Below is a small trained network, with its code and all its weights. Each question gives an input and a target symbol and asks what happens when units are switched off, that is, made to give their printed mean instead of their output.

import numpy as np


def w(rows, s, z=0):
    codes = np.array(rows[::2]) - 128.0
    scale = np.full(codes.shape[1], s)
    scale[-1] = z or s
    return codes * scale


def f(y):
    return np.maximum(y, 0)


def softmax(a):
    e = np.exp(a - a.max(-1, keepdims=True))
    return e / e.sum(-1, keepdims=True)


def log_softmax(a):
    a = a - a.max(-1, keepdims=True)
    return a - np.log(np.exp(a).sum(-1, keepdims=True))


def net(x, mask):
    ids = ['αγδζηθλξτω'.index(c) for c in x.split()]
    T = len(ids)
    res = E[ids] + P[:T]
    q, k, v = (res @ M[0].T for M in (Q, K, V))
    z = softmax(np.where(np.tri(T) > 0, q @ k.T / 4**0.5, -1e9)) @ v
    res = res + np.where(mask[0], z, O[0][:, -1]) @ O[0][:, :-1]
    y = f(res @ A[0][:, :-1].T + A[0][:, -1])
    res = res + np.where(mask[1:17], y, B[0][:, -1]) @ B[0][:, :-1]
    return log_softmax(res[-1] @ U[:, :-1].T + U[:, -1])


Q, K, V, O, A, B = {}, {}, {}, {}, {}, {}
E = w([
[73,126,218,187],'α',
[105,93,226,190],'γ',
[91,101,203,146],'δ',
[81,80,214,145],'ζ',
[40,122,192,122],'η',
[146,44,187,114],'θ',
[190,151,132,121],'λ',
[87,181,139,69],'ξ',
[159,58,221,7],'τ',
[38,93,28,133],'ω',
],0.012)
P = w([
[103,166,193,207],'0',
[120,163,184,174],'1',
[106,149,168,153],'2',
[101,129,149,128],'3',
[91,121,132,109],'4',
[91,104,113,87],'5',
[78,92,90,71],'6',
[68,88,68,58],'7',
[53,71,37,55],'8',
[53,51,36,37],'9',
[26,48,2,73],'10',
],0.0076)
Q[0] = w([
[209,245,54,171],'H1',
[221,92,8,220],'H1',
[111,133,180,161],'H1',
[50,139,123,108],'H1',
],0.011)
K[0] = w([
[157,156,249,161],'H1',
[97,190,220,214],'H1',
[93,100,138,81],'H1',
[154,59,92,166],'H1',
],0.013)
V[0] = w([
[180,78,146,199],'H1',
[80,211,203,70],'H1',
[149,3,167,109],'H1',
[196,156,145,82],'H1',
],0.019)
O[0] = w([
[172,65,116,244,54],'H1',
[8,182,151,156,182],'H1',
[182,8,196,141,156],'H1',
[71,68,45,111,1],'H1',
],0.015,0.01)
A[0] = w([
[136,169,48,168,154],'N1',
[176,105,127,116,168],'N2',
[118,123,67,228,98],'N3',
[196,104,80,93,79],'N4',
[117,73,113,159,171],'N5',
[100,107,165,141,2],'N6',
[99,112,148,137,44],'N7',
[244,195,71,113,78],'N8',
[150,177,76,213,48],'N9',
[48,34,62,135,74],'N10',
[181,174,128,105,161],'N11',
[42,59,96,141,142],'N12',
[136,142,146,144,217],'N13',
[168,168,97,165,50],'N14',
[142,122,125,77,126],'N15',
[86,132,117,101,58],'N16',
],0.012,0.0098)
B[0] = w([
[165,103,152,58,138],'N1',
[131,172,102,132,172],'N2',
[98,64,127,176,142],'N3',
[121,95,177,162,139],'N4',
[182,157,63,135,168],'N5',
[97,37,178,5,171],'N6',
[125,76,173,58,163],'N7',
[81,156,33,89,193],'N8',
[51,194,156,174,135],'N9',
[96,128,217,212,156],'N10',
[132,56,169,133,238],'N11',
[175,197,111,166,202],'N12',
[119,115,69,142,245],'N13',
[131,153,67,120,131],'N14',
[126,145,128,177,184],'N15',
[198,111,134,132,175],'N16',
],0.027,0.012)
U = w([
[78,140,147,156,15],'α',
[134,82,131,183,3],'γ',
[143,104,131,143,166],'δ',
[164,65,140,104,197],'ζ',
[86,147,202,26,92],'η',
[254,95,109,117,63],'θ',
[129,191,91,217,195],'λ',
[166,224,128,106,250],'ξ',
[177,131,177,175,116],'τ',
[95,138,22,104,119],'ω',
],0.006,0.0064)

Each question gives the input, a string of symbols that net reads in full, and the target symbol t.
The units are the heads (4 rows each of Q, K, V and O) and the neurons (one row each of A and B). Each row of codes is followed by its name. A weight is (code - 128) times the scale printed after its matrix; where a second scale follows, it is the last column's (O, A, B and U).
mask holds one flag per unit, heads first, then neurons. A switched-off unit (its flag False) gives its mean, the last column of its rows in O or B, instead of its output. The means were averaged over made-up inputs and are rounded, as every weight is.
A unit's drop is (log p(t) with every unit on - log p(t) with that unit switched off) / (log p(t) with every unit on - log p(t) with every unit switched off).
The circuit of an input: a set's keep is (log p(t) with only the set's units on - log p(t) with every unit switched off) / (log p(t) with every unit on - log p(t) with every unit switched off). Starting from the 12 units with the biggest drops (on a tie, the unit counted first), units are removed one at a time, each time the one whose removal leaves the highest keep (on an exact tie, the one counted first), for as long as the keep stays at least 0.8.
units of the circuit, in order: the units of the circuit, biggest drop first
most important unit: the unit with the biggest drop
k most important neurons: the k neurons with the biggest drops, biggest first
input ξ ξ η τ τ η α, target τ: units of the circuit, in order	N10, N12, H1, N6
input δ τ η, target τ: units of the circuit, in order	N10, H1, N12, N6
input ζ ξ γ λ η, target λ: units of the circuit, in order	H1, N12
input α η ζ ζ η ζ τ γ η η α, target η: units of the circuit, in order	H1, N6
input α ζ ω η γ, target ω: units of the circuit, in order	N8, H1, N13
input η γ η λ λ, target λ: most important neuron	N6
input ω γ α, target ω: units of the circuit, in order	H1, N8, N13
input ζ η α ζ η η τ η α, target τ: 4 most important neurons	N12, N10, N5, N8
input ζ τ η λ η ξ ξ α, target ξ: units of the circuit, in order	H1, N12, N16
input η ζ ζ λ δ η, target λ: 2 most important neurons	N12, N11
input ζ ζ ζ, target ζ: units of the circuit, in order	H1, N6
input η α ζ τ ω ζ θ, target ω: units of the circuit, in order	N8, H1
input ζ ζ ξ ω ξ η ω ω η δ, target ω: 2 most important neurons	N8, N2
input θ η δ ξ δ θ γ, target θ: units of the circuit, in order	H1, N5
input ζ λ τ θ, target τ: units of the circuit, in order	N10, H1
input τ ω η θ, target ω: most important unit	H1
input δ ξ ξ α λ α τ τ η γ η, target η: 2 most important neurons	N6, N7
input ζ α τ δ θ τ ζ ζ δ η γ, target η: 3 most important neurons	N6, N11, N16
input τ η θ η ζ, target θ: 2 most important neurons	N5, N12
input ξ ζ α, target ξ: 2 most important neurons	N12, N11
input η α ζ ξ η α α δ ζ τ γ, target τ: 2 most important neurons	N10, N12
